Each row has a name. Each question is about the rows just above it.

[ 93 117 123 190 140 124 112 121 127 139 103 138 130 135 162 131  99 155
 122 164 114 146 131 149 113 191] : <115>
[165 153  94 154  91 106  96 118 143 134  40 137  54 128 136 138 172 131
 129 151 110 124 120 144 119 201] : <108>
[103 130 148 207 150 106  97 134 136 113  88 113  93 137 124  94 103 141
 123 151 110 124 120 144 119  63] : <22>
[156 153  94 154  91 158 174 118 143 134  40 137  54 128 136 138 172 131
 129 151 167 121 116 132  93 153] : <60>
Right after [141] comes
[123]
What comes right after [146] in the named rows?
[131]
The rest of the row after [106  97]:
[134 136 113  88 113  93 137 124  94 103 141 123 151 110 124 120 144 119
  63]
The entry that follows [149]:
[113]
The entry that follows [164]:
[114]
Which row holds [103 130 148 207 150 106  97 134 136 113  88 113  93 137 124  94 103 141
 123 151 110 124 120 144 119  63]?
<22>

[168 142 145 109 125 135 154 144 122 120 145 131 146 125 135  89 146 117
 169 125 102 137 106 123 139  96 158] -> <182>
[138 120  77 156 160 119 110 122 158 125 174  65 160 152 119 116  85 129
  93 120 100 160 134 127 146 135  93] -> <60>
[145 125  91 197 158 112 157 127 144 115  85  60 119 153 145 147  95 147
 113  90 127  78 122 125 151 171 134] -> <22>
[140 123  94 151 114 169  97 109 147 122 123 117 120 153 170 102 101 148
 111 142 114 123 127 119 147 136 115] -> <17>
[119 112 162 106 113 180  92 162 114 199 101 168 128  92 111 121 176 100
 130 123 140 153 111 120 130  55  90] -> <115>
[136 138 132 108 140 123 142 133  92 108 134 158 157 148 100 114 136 129
 125  93 104 114 155 108 144 147 127] -> <122>
[123 127 116 122 114 168 118 164  99 153  71 109 169 145 145 112 123 152
  99 157 159  97 131 144 132 110 106] -> <167>
[147  88 166 130  91 138 162 161  96 176  71 199  75 153 169 102 101  98
 191 123 140 152 154 157 110  51 116] -> <112>
[105 128 102 116 156 167 119 101 111 115 158  99 208  74 152 116 128 129
 105 150 122 158 171 110 119 104 117] -> <23>
[105 101 172 117 108 183 100 125 110 180 109 117 168 164 135 143 155 120
 132 170 110 113 107  85 110  72 168] -> <43>
[111 127 152 119 143  93 155 126 117 125 122 124 130 121 126 128 124 164
 138 115  99  99 119 128  78 119 128] -> <169>
[174 142 107 141  93 102  82  82 133  89 110 117 168 163 135 143 135 118
 167 117 110 141 124 124  80 152 147] -> <108>
After [123 140 152], its row goes on with
[154 157 110  51 116]
Right after [74] comes
[152]
After [120 153], its row goes on with
[170 102 101 148 111 142 114 123 127 119 147 136 115]
After [153 170 102 101], its row goes on with
[148 111 142 114 123 127 119 147 136 115]
Go on from [117 168 164 135 143] to the end of its row.
[155 120 132 170 110 113 107  85 110  72 168]
Whose row is [145 125  91 197 158 112 157 127 144 115  85  60 119 153 145 147  95 147
 113  90 127  78 122 125 151 171 134]?
<22>

[126 160  91 118  69] = <169>
[143 160  89 118  69] = <23>
[ 67 160  90 118  69] = <108>
[ 72 160  58 122  52] = <17>
[137 148  77 119  73] = <122>
[120 123 112 140 181] = <22>
[126 123  94 117 128] = <115>
[120 123 111 140 181] = <182>
What comes right after [77] in the named rows?
[119]
Go on from [ 89 118] to the end of its row.
[69]
Right after [112] comes
[140]
Whose row is [ 67 160  90 118  69]?
<108>
After [123 111 140], its row goes on with
[181]
After [160  90 118], its row goes on with
[69]
Go on from [ 90 118] to the end of its row.
[69]

[116  93 118  96  97 206 119 149 151 194 195 123 146] -> <112>
[143 133 116  95  97 206 119 149 151 112  94 127 142] -> <115>
[116  93 119  96  97 206 119 149 151 116 142 136  89] -> <167>
The rest of the row after [116  95]:
[ 97 206 119 149 151 112  94 127 142]
After [ 93 119  96], its row goes on with
[ 97 206 119 149 151 116 142 136  89]
Right after [143] comes
[133]
The row with [116  93 118  96  97 206 119 149 151 194 195 123 146] is
<112>
The rest of the row after [143 133]:
[116  95  97 206 119 149 151 112  94 127 142]

[152 150 137 152  60 186  75 116 130 119  81  51 172 129 146 126 141 175
 128 148 170] -> <60>
[ 99 122 142  95 177 168 139 131 136 139  84 168 142 115 108 126 146 207
 115 139 118] -> <182>
[138 134 112 136 134 127 138 144 134 120 169 126 128 135 123 132 119 100
 128 115 129] -> <43>
[ 91 130 133 110  77  76 154 168 134 124 120 140 137 107 120  95 133  95
 131 138 131] -> <108>
[136 125 129 144 109 150 107 112 135 118 144 149 117 117 128 171 119 116
 159 139 150] -> <23>
[162 118 109  98 153  99 121 105 133 116  85  51 173 192 107 119 116 102
 118 147 128] -> <22>
[162 112 122 130 124 138 170 132 129 130 155  51 174 174 110 129 143 149
 125 116 137] -> <112>
[ 67  50  96 128 102 145 115  58 125 118  87 188 137  90 130  92 130 110
 115 127 151] -> <17>
[103 123 131  71  68 103 149 133 123 133 143 156  93 132  97 156 120 144
 143  97 154] -> <122>
The entry that follows [58]:
[125]
After [ 51 173], its row goes on with
[192 107 119 116 102 118 147 128]
After [122 142], its row goes on with
[ 95 177 168 139 131 136 139  84 168 142 115 108 126 146 207 115 139 118]

[ 31 179  41  84] = <182>
[ 42  67 149 128] = <115>
[ 58  50 193 120] = <23>
[70 37 47 49] = <122>
[ 58  50 194  66] = <60>
The entry that follows [194]:
[66]
After [37 47], its row goes on with
[49]
The rest of the row after [ 58  50 194]:
[66]
What comes right after [47] in the named rows?
[49]
What comes right after [41] in the named rows?
[84]

[129 126  64 132  88 189] : <17>
[ 96 104  82 136  50 169] : <167>
[ 52 104  82 175  64 133] : <182>
[204 180 103 151 197  79] : <169>
[165 151  58 197 125 183] : <122>
[160 148  59 198 120 185] : <43>
[188 171 144 109 122  80] : <112>
[ 56  78 134 125  52 160] : <23>
[ 96 104  82 176  63 194] : <60>
[ 76  90 101 157  53 184] : <115>
[ 61  81 124 136  50 121] : <108>
[ 96 104  82  60 122  79] : <22>
The rest of the row after [ 56  78 134 125]:
[ 52 160]
After [104  82 176], its row goes on with
[ 63 194]
Whose row is [ 76  90 101 157  53 184]?
<115>
What comes right after [188] in the named rows?
[171]
What comes right after [175] in the named rows?
[64]
Go on from [151  58] to the end of its row.
[197 125 183]

[115 111 140 143 122 153  98 101 104 133 131 127 117 140 133 116 125 158
 123 109 123 150 137  89 134 124 139 143 117 121 108 123 139 121 120 160] -> <22>
[117 169 144 112 110 147 104 146 121 147 116 123 104 108 105 113 108 130
 138 139 105 113  97 141  96 126 101 137 130 129 102 112 143 125 119 134] -> <17>
[ 75 154  72  99 103  91 180 151  98 144 192 179 117 172 147 121  58 143
 169 128 120 148 151 142 112  60 154 224 187 121 132 171 126 172 161 126] -> <115>
[124 130 124 132 120 137 136 126 150 125 143 129 128 113 134 123 131 139
 128 124 117 125 122 124 122 125 124 130 123 134 128 127 120 136 107 125] -> <112>
[149 183 173  99 113 152 107 142 116 166  90 106 123  67  70 127 129 138
 132 137 104 113  84 136  83 100  93 109 185 158  74 129 140 155 115 147] -> <108>
[149 183 173  99 113 152 107 142 116 166  90 106 123  67  70 127 129 138
 132 137 104 113  84 135  83 125 124 130 116 128 116 121 130 121 129 116] -> <122>
[121 121 108 147 115 146 119 127 105 133 131 113 139 148 112 108 143 138
 155 135 113 127 146 123 114 127 115 111 112 118 114 123 135 135 107 124] -> <43>
[140 137 163 116 149 104 132 124 167 128 127 151 123 126 122 115 128 145
 144 144 146 137 139 114 125 125 112  96 137 105 125 133 148 129 123 151] -> <23>
[115 111 140 143 122 153  98 101 104 146 131 127 117 140 133 116 125 158
 123 109 123 150 137  89 134 124 139 143 117 121 108 123 139 121 120 160] -> <167>
After [104 133 131], its row goes on with
[127 117 140 133 116 125 158 123 109 123 150 137  89 134 124 139 143 117
 121 108 123 139 121 120 160]
The row with [ 75 154  72  99 103  91 180 151  98 144 192 179 117 172 147 121  58 143
 169 128 120 148 151 142 112  60 154 224 187 121 132 171 126 172 161 126] is
<115>
The rest of the row after [147 104]:
[146 121 147 116 123 104 108 105 113 108 130 138 139 105 113  97 141  96
 126 101 137 130 129 102 112 143 125 119 134]

[118 128 132 128 127 134 126 127 127 130 127 124] = <108>
[115 140 119 128 128 139 126 123 145  91 145 116] = <23>
[110 102 111 129 121  36 101 190 118 142  58 138] = <115>
[128 151 205 128 149 126 126 120 119 126 128 150] = <122>
[119 123 136 128 117 142 125 119 123 125 135 129] = <167>
[ 89 135 119 129 130  89 132 131 146  91 145 116] = <43>
What comes right after [151] in the named rows?
[205]
Go on from [119 123 125] to the end of its row.
[135 129]

[154 142 127 190 161 113 203 159] -> <169>
[154 173 127 190 162 113 177  53] -> <108>
[154 173 166 198  72 133 204 159] -> <43>
Right after [161] comes
[113]
The rest of the row after [127 190 161 113 203]:
[159]
What comes right after [162] in the named rows?
[113]
After [127 190 162 113], its row goes on with
[177  53]
Go on from [127 190 161] to the end of its row.
[113 203 159]

[126 108 141 199 158 137 113 125 134 107 150 138] : <169>
[ 75 126 129 106 110 141 122 147 156  98 107 130] : <22>
[ 95 127 135 104 110 137 128 147 149 126 103 134] : <115>
[ 46 113 147 109  93 136 109 144 175  65  65  81] : <112>
[169 132 127 120 133 111 133 108 106 147 132 108] : <122>
[ 97  90 170 214 154 155 127 147 149 126 123 159] : <17>
[ 99 109 147 158 135 140 115 139 151 107 119 132] : <167>
The entry that follows [151]:
[107]
The entry that follows [111]:
[133]
After [128 147 149 126], its row goes on with
[103 134]
Go on from [158 135 140 115 139] to the end of its row.
[151 107 119 132]
Whose row is [126 108 141 199 158 137 113 125 134 107 150 138]?
<169>

[108 162 155 191 118 114 132  99] : <60>
[150 155 176 172 120 140 118 149] : <17>
[110 181 163 179 130 116 101 140] : <22>
[139 126 162 201 110 113 143 111] : <43>
[139 125 162 151 169 138 136 159] : <169>
[154 113 171 200 112 126 140 136] : <112>
[123 168 150 187  99 105 126  83] : <182>
[141 151 174 179 130 117 142 121] : <122>
What comes right after [187] in the named rows?
[99]
Go on from [179 130 117] to the end of its row.
[142 121]
Right after [141] comes
[151]
Right after [169] comes
[138]
What comes right after [123] in the named rows?
[168]
The rest of the row after [139 126 162]:
[201 110 113 143 111]
After [112 126], its row goes on with
[140 136]

